Below are the code and all the weights of a small trained network. Each question names an input and a target symbol and asks about switching units off, where a switched-off unit gives its printed mean instead of its output.

import numpy as np


def w(rows, s, z=0):
    codes = np.array(rows[::2]) - 128.0
    scale = np.full(codes.shape[1], s)
    scale[-1] = z or s
    return codes * scale


def f(y):
    return np.maximum(y, 0)


def softmax(a):
    e = np.exp(a - a.max(-1, keepdims=True))
    return e / e.sum(-1, keepdims=True)


def log_softmax(a):
    a = a - a.max(-1, keepdims=True)
    return a - np.log(np.exp(a).sum(-1, keepdims=True))


def net(x, mask):
    ids = ['ΓΣΩαβδεζηθμξπτψ'.index(c) for c in x.split()]
    T = len(ids)
    res = E[ids] + P[:T]
    r = res
    for j in range(2):
        rows = slice(2 * j, 2 * j + 2)
        q, k, v = (r @ M[0][rows].T for M in (Q, K, V))
        z = softmax(np.where(np.tri(T) > 0, q @ k.T / 2**0.5, -1e9)) @ v
        o = O[0][rows]
        res = res + np.where(mask[j], z, o[:, -1]) @ o[:, :-1]
    y = f(res @ A[0][:, :-1].T + A[0][:, -1])
    res = res + np.where(mask[2:18], y, B[0][:, -1]) @ B[0][:, :-1]
    return log_softmax(res[-1] @ U[:, :-1].T + U[:, -1])


Q, K, V, O, A, B = {}, {}, {}, {}, {}, {}
E = w([
[151,123,135,134],'Γ',
[147,4,78,158],'Σ',
[114,164,111,150],'Ω',
[103,174,101,150],'α',
[187,132,148,131],'β',
[110,185,99,158],'δ',
[148,124,121,143],'ε',
[125,204,94,160],'ζ',
[158,109,151,113],'η',
[147,196,151,113],'θ',
[139,150,119,45],'μ',
[111,89,47,80],'ξ',
[216,134,141,78],'π',
[124,106,214,200],'τ',
[73,66,206,60],'ψ',
],0.019)
P = w([
[120,17,141,251],'0',
[127,165,117,122],'1',
[120,185,142,74],'2',
[118,150,145,94],'3',
[70,129,108,85],'4',
[42,147,84,139],'5',
[80,114,123,117],'6',
],0.0026)
Q[0] = w([
[143,255,240,10],'H0',
[112,121,27,189],'H0',
[123,80,207,149],'H1',
[53,201,85,204],'H1',
],0.0054)
K[0] = w([
[196,102,147,20],'H0',
[228,157,215,18],'H0',
[72,253,139,126],'H1',
[220,42,127,58],'H1',
],0.0057)
V[0] = w([
[207,131,26,171],'H0',
[236,255,191,146],'H0',
[201,149,104,44],'H1',
[167,85,221,213],'H1',
],0.0089)
O[0] = w([
[134,69,3,183,8],'H0',
[205,166,138,218,254],'H0',
[231,141,139,29,210],'H1',
[108,57,159,175,196],'H1',
],0.012,0.00078)
A[0] = w([
[141,198,100,116,196],'N0',
[126,101,10,122,166],'N1',
[108,66,84,115,188],'N2',
[170,127,81,171,77],'N3',
[68,76,128,105,96],'N4',
[139,142,213,162,202],'N5',
[176,60,159,155,150],'N6',
[95,106,52,163,114],'N7',
[174,112,66,128,148],'N8',
[125,96,88,67,189],'N9',
[99,97,153,156,41],'N10',
[126,201,154,126,144],'N11',
[85,177,75,166,181],'N12',
[131,132,93,136,43],'N13',
[176,152,67,69,45],'N14',
[163,156,216,148,3],'N15',
],0.012,0.0049)
B[0] = w([
[160,79,143,54,246],'N0',
[102,142,129,21,225],'N1',
[150,166,254,164,202],'N2',
[79,127,75,152,186],'N3',
[220,127,64,170,202],'N4',
[169,220,128,184,254],'N5',
[10,81,151,101,204],'N6',
[70,155,132,155,189],'N7',
[162,81,84,77,205],'N8',
[164,187,123,219,216],'N9',
[206,163,82,49,160],'N10',
[175,75,113,129,222],'N11',
[64,108,168,100,198],'N12',
[179,200,93,62,135],'N13',
[126,79,165,158,196],'N14',
[50,115,24,120,199],'N15',
],0.0062,0.0074)
U = w([
[129,111,169,157,52],'Γ',
[109,165,111,138,4],'Σ',
[96,152,156,151,38],'Ω',
[72,175,135,121,66],'α',
[138,98,83,182,54],'β',
[91,167,103,135,63],'δ',
[88,50,121,128,224],'ε',
[105,171,44,141,85],'ζ',
[134,110,179,154,204],'η',
[162,198,77,171,218],'θ',
[179,129,167,109,106],'μ',
[109,147,113,58,67],'ξ',
[190,79,89,155,103],'π',
[121,176,166,192,251],'τ',
[118,205,253,113,215],'ψ',
],0.012,0.0036)

Each question gives the input, a string of symbols that net reads in full, and the target symbol t.
The units are the heads (2 rows each of Q, K, V and O) and the neurons (one row each of A and B). Each row of codes is followed by its name. A weight is (code - 128) times the scale printed after its matrix; where a second scale follows, it is the last column's (O, A, B and U).
mask holds one flag per unit, heads first, then neurons. A switched-off unit (its flag False) gives its mean, the last column of its rows in O or B, instead of its output. The means were averaged over made-up inputs and are rounded, as every weight is.
A unit's drop is (log p(t) with every unit on - log p(t) with that unit switched off) / (log p(t) with every unit on - log p(t) with every unit switched off).
The circuit of an input: a set's keep is (log p(t) with only the set's units on - log p(t) with every unit switched off) / (log p(t) with every unit on - log p(t) with every unit switched off). Starting from the 12 units with the biggest drops (on a tie, the unit counted first), units are removed one at a time, each time the one whose removal leaves the highest keep (on an exact tie, the one counted first), for as long as the keep stays at least 0.8.
circuit, biggest first: the units of the circuit, biggest drop first
unit that matters most: the unit with the biggest drop
k most important neurons: the k neurons with the biggest drops, biggest first
which heads matter: for each layer, one digit per head in row order, 1 if its drop is at least 0.15 and else 0, layers parted by /
drop when u is switched off: that unit's drop, to one decimal
input ζ μ π Ω ε, target π: circuit, biggest first	[H1 H0 N8]
input ψ ε τ μ ψ α, target ψ: unit that matters most	H0
input τ ψ θ τ τ ζ, target τ: circuit, biggest first	[H1 H0]
input θ ζ β, target θ: which heads matter	10
input ξ ε ξ, target ξ: which heads matter	11
input τ ε β, target τ: 2 most important neurons	[N5 N0]
input τ θ θ, target τ: circuit, biggest first	[H1 H0]
input μ θ θ, target μ: which heads matter	01
input π θ β, target π: circuit, biggest first	[H0 H1 N8]
input β θ π ε, target π: circuit, biggest first	[H0 H1]
input ζ π μ ξ α, target ξ: circuit, biggest first	[H1 N0]
input τ α α ε ψ μ, target ψ: 2 most important neurons	[N15 N8]
input μ ζ ξ, target ξ: circuit, biggest first	[N1 H1]
input β ψ ψ β Ω, target ψ: unit that matters most	H0
input θ α τ, target τ: circuit, biggest first	[N5 H0 H1]
input α ψ ψ ψ ξ, target ψ: circuit, biggest first	[H0 N2]
input δ ξ Ω, target ξ: circuit, biggest first	[H1 H0 N1 N0]
input θ ψ ψ Ω β, target ψ: 4 most important neurons	[N4 N5 N8 N3]
input Γ ε ψ ξ π ψ Ω, target ψ: 3 most important neurons	[N15 N4 N8]
input Ω π ε α θ δ θ, target θ: circuit, biggest first	[H0]
input τ Γ τ τ, target τ: drop when H1 is switched off	0.4
input μ ψ η, target ψ: drop when H1 is switched off	0.0
input τ ε Ω, target τ: drop when N0 is switched off	0.2
